Here is a tiny trained network, its code and every weight. The questions are about switching its units off for an input and a class, where a switched-off unit gives its printed mean instead of its output.

import numpy as np


def w(rows, s, z=0):
    codes = np.array(rows[::2]) - 128.0
    scale = np.full(codes.shape[1], s)
    scale[-1] = z or s
    return codes * scale


def f(y):
    return y / 2 * (1 + np.tanh(0.7978845608 * (y + 0.044715 * y**3)))


def log_softmax(a):
    a = a - a.max(-1, keepdims=True)
    return a - np.log(np.exp(a).sum(-1, keepdims=True))


def net(x, mask):
    res = np.array(x, float).reshape(1, 6) / 4 @ E
    y = f(res @ A[0][:, :-1].T + A[0][:, -1])
    res = res + np.where(mask, y, B[0][:, -1]) @ B[0][:, :-1]
    return log_softmax(res[-1] @ U[:, :-1].T + U[:, -1])


A, B = {}, {}
E = w([
[171,42,250],'x0',
[244,106,74],'x1',
[127,128,128],'x2',
[127,127,129],'x3',
[128,128,128],'x4',
[68,64,30],'x5',
],0.011)
A[0] = w([
[73,130,28,136],'n0',
[106,95,125,156],'n1',
[140,253,99,183],'n2',
[93,101,188,131],'n3',
[33,140,167,254],'n4',
[199,118,127,158],'n5',
[100,20,96,121],'n6',
[174,149,60,119],'n7',
],0.02,0.0078)
B[0] = w([
[239,251,170,254],'n0',
[105,153,94,160],'n1',
[17,59,72,228],'n2',
[80,114,167,188],'n3',
[60,245,202,251],'n4',
[236,114,143,189],'n5',
[83,131,24,212],'n6',
[182,131,71,183],'n7',
],0.022,0.018)
U = w([
[57,151,85,175],'0',
[219,172,205,224],'1',
[153,76,1,155],'2',
[194,150,86,3],'3',
[134,98,252,73],'4',
],0.0091,0.0053)

Each question gives the input, the list of numbers given to net, and the class t.
The units are the neurons (one row each of A and B). Each row of codes is followed by its name. A weight is (code - 128) times the scale printed after its matrix; where a second scale follows, it is the last column's (A, B and U).
mask holds one flag per neuron, in row order. A switched-off neuron (its flag False) gives its mean, the last column of its row in B, instead of its output. The means were averaged over made-up inputs and are rounded, as every weight is.
A unit's drop is (log p(t) with every unit on - log p(t) with that unit switched off) / (log p(t) with every unit on - log p(t) with every unit switched off).
The circuit of an input: a set's keep is (log p(t) with only the set's units on - log p(t) with every unit switched off) / (log p(t) with every unit on - log p(t) with every unit switched off). Starting from all 8 units, units are removed one at a time, each time the one whose removal leaves the highest keep (on an exact tie, the one counted first), for as long as the keep stays at least 0.8.
circuit, biggest first: the units of the circuit, biggest drop first
most important unit: the unit with the biggest drop
k most important neurons: the k neurons with the biggest drops, biggest first
drop of u: that unit's drop, to one decimal
input [-1,7,-3,6,0,6], class 3: most important unit : n0
input [-3,2,5,-1,-6,2], class 3: circuit, biggest first : [n4 n0]
input [1,7,-6,-5,8,6], class 2: 2 most important neurons : [n6 n4]
input [-5,5,1,-2,2,8], class 3: circuit, biggest first : [n0 n6 n7 n4]
input [-2,-7,8,-6,1,1], class 1: 2 most important neurons : [n6 n0]
input [-5,6,-1,7,-7,3], class 3: circuit, biggest first : [n0 n7 n4]
input [-8,4,8,-1,6,-5], class 2: 2 most important neurons : [n2 n4]
input [-6,7,-2,2,8,0], class 2: 3 most important neurons : [n2 n4 n7]
input [-5,8,-8,-1,-6,5], class 3: 2 most important neurons : [n0 n7]
input [-1,0,1,4,-2,-8], class 0: 3 most important neurons : [n0 n2 n7]
input [-8,6,-1,-4,-7,3], class 3: 4 most important neurons : [n0 n2 n7 n4]
input [-3,8,-3,8,-7,6], class 3: circuit, biggest first : [n0 n6 n7]
input [-5,5,3,4,-5,2], class 3: circuit, biggest first : [n0 n4 n7]
input [8,-1,-1,2,3,-2], class 4: 2 most important neurons : [n0 n3]
input [-1,2,6,-4,1,1], class 3: most important unit : n4
input [-8,4,4,-3,6,-3], class 2: 2 most important neurons : [n2 n4]
input [-1,1,-6,-2,6,7], class 3: circuit, biggest first : [n0 n6]
input [-1,1,7,-8,-1,-4], class 2: 2 most important neurons : [n4 n0]
input [-7,2,4,-6,4,8], class 3: 4 most important neurons : [n0 n6 n7 n4]
input [-5,-5,-7,-4,-5,4], class 1: most important neuron : [n0]
input [-1,-4,-7,-6,-7,8], class 1: 2 most important neurons : [n0 n2]
input [7,-3,1,-5,-8,-4], class 4: drop of n0 : 0.3
input [-5,-1,-6,0,6,6], class 1: drop of n2 : 0.0
input [3,-4,6,-4,3,-1], class 4: drop of n2 : 0.3
